Below is a small trained network, with its code and all its weights. Each question gives an input and a class and asks what happens when units are switched off, that is, made to give their printed mean instead of their output.

import numpy as np


def w(rows, s, z=0):
    codes = np.array(rows[::2]) - 128.0
    scale = np.full(codes.shape[1], s)
    scale[-1] = z or s
    return codes * scale


def f(y):
    return y / 2 * (1 + np.tanh(0.7978845608 * (y + 0.044715 * y**3)))


def log_softmax(a):
    a = a - a.max(-1, keepdims=True)
    return a - np.log(np.exp(a).sum(-1, keepdims=True))


def net(x, mask):
    res = np.array(x, float).reshape(1, 7) / 4 @ E
    y = f(res @ A[0][:, :-1].T + A[0][:, -1])
    res = res + np.where(mask, y, B[0][:, -1]) @ B[0][:, :-1]
    return log_softmax(res[-1] @ U[:, :-1].T + U[:, -1])


A, B = {}, {}
E = w([
[110,128,128,32,254,120,136],'x0',
[238,92,124,208,198,149,175],'x1',
[81,95,143,158,121,10,254],'x2',
[128,124,126,130,130,127,129],'x3',
[129,126,126,128,128,128,127],'x4',
[227,134,87,20,50,121,184],'x5',
[199,139,209,121,138,9,22],'x6',
],0.0037)
A[0] = w([
[76,135,115,183,161,119,100,96],'neuron 1',
[170,136,147,136,129,41,64,111],'neuron 2',
[162,118,131,114,127,215,53,111],'neuron 3',
[91,130,95,134,120,198,184,100],'neuron 4',
[157,124,111,122,125,179,65,150],'neuron 5',
[131,128,128,127,128,131,116,255],'neuron 6',
[136,129,118,199,52,132,116,101],'neuron 7',
[147,142,116,209,23,127,117,117],'neuron 8',
[138,123,125,115,124,124,130,92],'neuron 9',
[118,104,113,122,120,88,153,189],'neuron 10',
[90,128,97,140,124,197,189,95],'neuron 11',
[90,124,114,130,113,211,189,107],'neuron 12',
[9,135,129,48,61,114,90,106],'neuron 13',
[62,123,147,195,181,124,89,119],'neuron 14',
[100,120,124,146,123,86,173,86],'neuron 15',
[105,115,135,143,127,55,195,105],'neuron 16',
[104,114,135,143,126,63,190,103],'neuron 17',
[173,130,149,128,128,44,64,102],'neuron 18',
[114,136,113,33,254,115,141,108],'neuron 19',
[197,127,109,59,86,116,163,99],'neuron 20',
[110,121,129,143,132,41,196,109],'neuron 21',
[191,120,99,48,79,116,160,104],'neuron 22',
[58,114,133,192,173,127,86,105],'neuron 23',
[231,107,119,200,200,157,181,110],'neuron 24',
[161,131,113,114,131,196,57,94],'neuron 25',
],0.0093,0.0071)
B[0] = w([
[176,129,134,127,96,152,130,143],'neuron 1',
[147,109,164,45,175,121,134,165],'neuron 2',
[88,189,126,127,138,181,117,172],'neuron 3',
[151,114,158,62,168,117,122,151],'neuron 4',
[102,172,135,128,138,154,152,175],'neuron 5',
[98,148,111,152,156,87,252,253],'neuron 6',
[92,70,157,138,115,144,108,147],'neuron 7',
[74,52,174,155,121,152,127,172],'neuron 8',
[137,126,131,126,119,137,117,111],'neuron 9',
[109,153,113,140,141,131,178,180],'neuron 10',
[158,115,166,55,162,125,121,150],'neuron 11',
[150,115,154,60,174,114,128,157],'neuron 12',
[146,169,195,182,127,42,69,189],'neuron 13',
[198,129,129,139,87,149,164,181],'neuron 14',
[122,166,153,109,113,163,105,127],'neuron 15',
[98,179,130,122,135,183,108,150],'neuron 16',
[105,175,135,122,133,176,109,145],'neuron 17',
[151,111,162,42,174,131,125,159],'neuron 18',
[61,26,180,161,90,161,113,174],'neuron 19',
[202,130,138,149,85,165,142,145],'neuron 20',
[90,180,119,124,140,187,108,155],'neuron 21',
[209,126,144,159,86,158,150,152],'neuron 22',
[200,129,125,136,87,161,146,169],'neuron 23',
[124,180,189,159,104,27,60,166],'neuron 24',
[95,180,137,117,124,175,108,154],'neuron 25',
],0.03,0.006)
U = w([
[156,108,142,48,184,119,115,81],'0',
[122,135,130,140,140,119,157,253],'1',
[98,178,119,127,136,178,101,70],'2',
[139,147,147,156,119,66,72,80],'3',
[196,113,118,142,86,159,141,90],'4',
[113,120,116,137,148,116,158,203],'5',
[86,48,140,141,116,147,107,94],'6',
[127,104,2,131,151,107,102,87],'7',
],0.011,0.0053)

Each question gives the input, the list of numbers given to net, and the class t.
The units are the neurons (one row each of A and B). Each row of codes is followed by its name. A weight is (code - 128) times the scale printed after its matrix; where a second scale follows, it is the last column's (A, B and U).
mask holds one flag per neuron, in row order. A switched-off neuron (its flag False) gives its mean, the last column of its row in B, instead of its output. The means were averaged over made-up inputs and are rounded, as every weight is.
A unit's drop is (log p(t) with every unit on - log p(t) with that unit switched off) / (log p(t) with every unit on - log p(t) with every unit switched off).
The circuit of an input: a set's keep is (log p(t) with only the set's units on - log p(t) with every unit switched off) / (log p(t) with every unit on - log p(t) with every unit switched off). Starting from the 12 units with the biggest drops (on a tie, the unit counted first), units are removed one at a time, each time the one whose removal leaves the highest keep (on an exact tie, the one counted first), for as long as the keep stays at least 0.8.
units of the circuit, in order: the units of the circuit, biggest drop first
top k neurons: the k neurons with the biggest drops, biggest first
drop when u is switched off: that unit's drop, to one decimal
input [8,-6,-7,-5,-1,-5,-8], class 0: units of the circuit, in order : [neuron 12]
input [-8,-7,5,3,6,-3,7], class 6: top 3 neurons : [neuron 8; neuron 7; neuron 12]
input [4,2,8,6,-1,-6,-2], class 2: units of the circuit, in order : [neuron 21; neuron 16]
input [-4,6,7,-4,-1,-6,4], class 2: top 4 neurons : [neuron 21; neuron 16; neuron 17; neuron 13]
input [-7,3,-8,-2,3,8,0], class 2: top 3 neurons : [neuron 3; neuron 25; neuron 5]
input [3,0,-6,4,2,-1,0], class 2: top 4 neurons : [neuron 3; neuron 25; neuron 5; neuron 8]
input [-8,5,-1,1,-4,-5,-5], class 6: top 3 neurons : [neuron 8; neuron 7; neuron 13]
input [-3,2,1,4,5,-5,-1], class 4: top 4 neurons : [neuron 14; neuron 23; neuron 13; neuron 1]
input [3,4,5,1,-3,8,-7], class 4: top 4 neurons : [neuron 22; neuron 20; neuron 2; neuron 18]
input [1,1,6,-6,5,-8,5], class 4: units of the circuit, in order : [neuron 14; neuron 23]
input [1,0,3,0,-2,8,5], class 4: top 2 neurons : [neuron 22; neuron 20]
input [-7,2,7,5,0,-8,3], class 4: top 3 neurons : [neuron 14; neuron 23; neuron 1]
input [-1,2,5,-5,4,-1,7], class 0: top 2 neurons : [neuron 2; neuron 18]
input [-3,0,1,3,-6,6,4], class 4: units of the circuit, in order : [neuron 22]
input [8,6,-6,-4,0,-6,2], class 6: top 2 neurons : [neuron 19; neuron 13]
input [-6,-5,5,6,-2,8,0], class 4: drop when neuron 20 is switched off : 0.6
input [-2,3,-8,-4,6,-6,0], class 2: drop when neuron 3 is switched off : 0.5
input [-4,-3,-7,-3,-5,-3,-4], class 2: drop when neuron 5 is switched off : 0.2
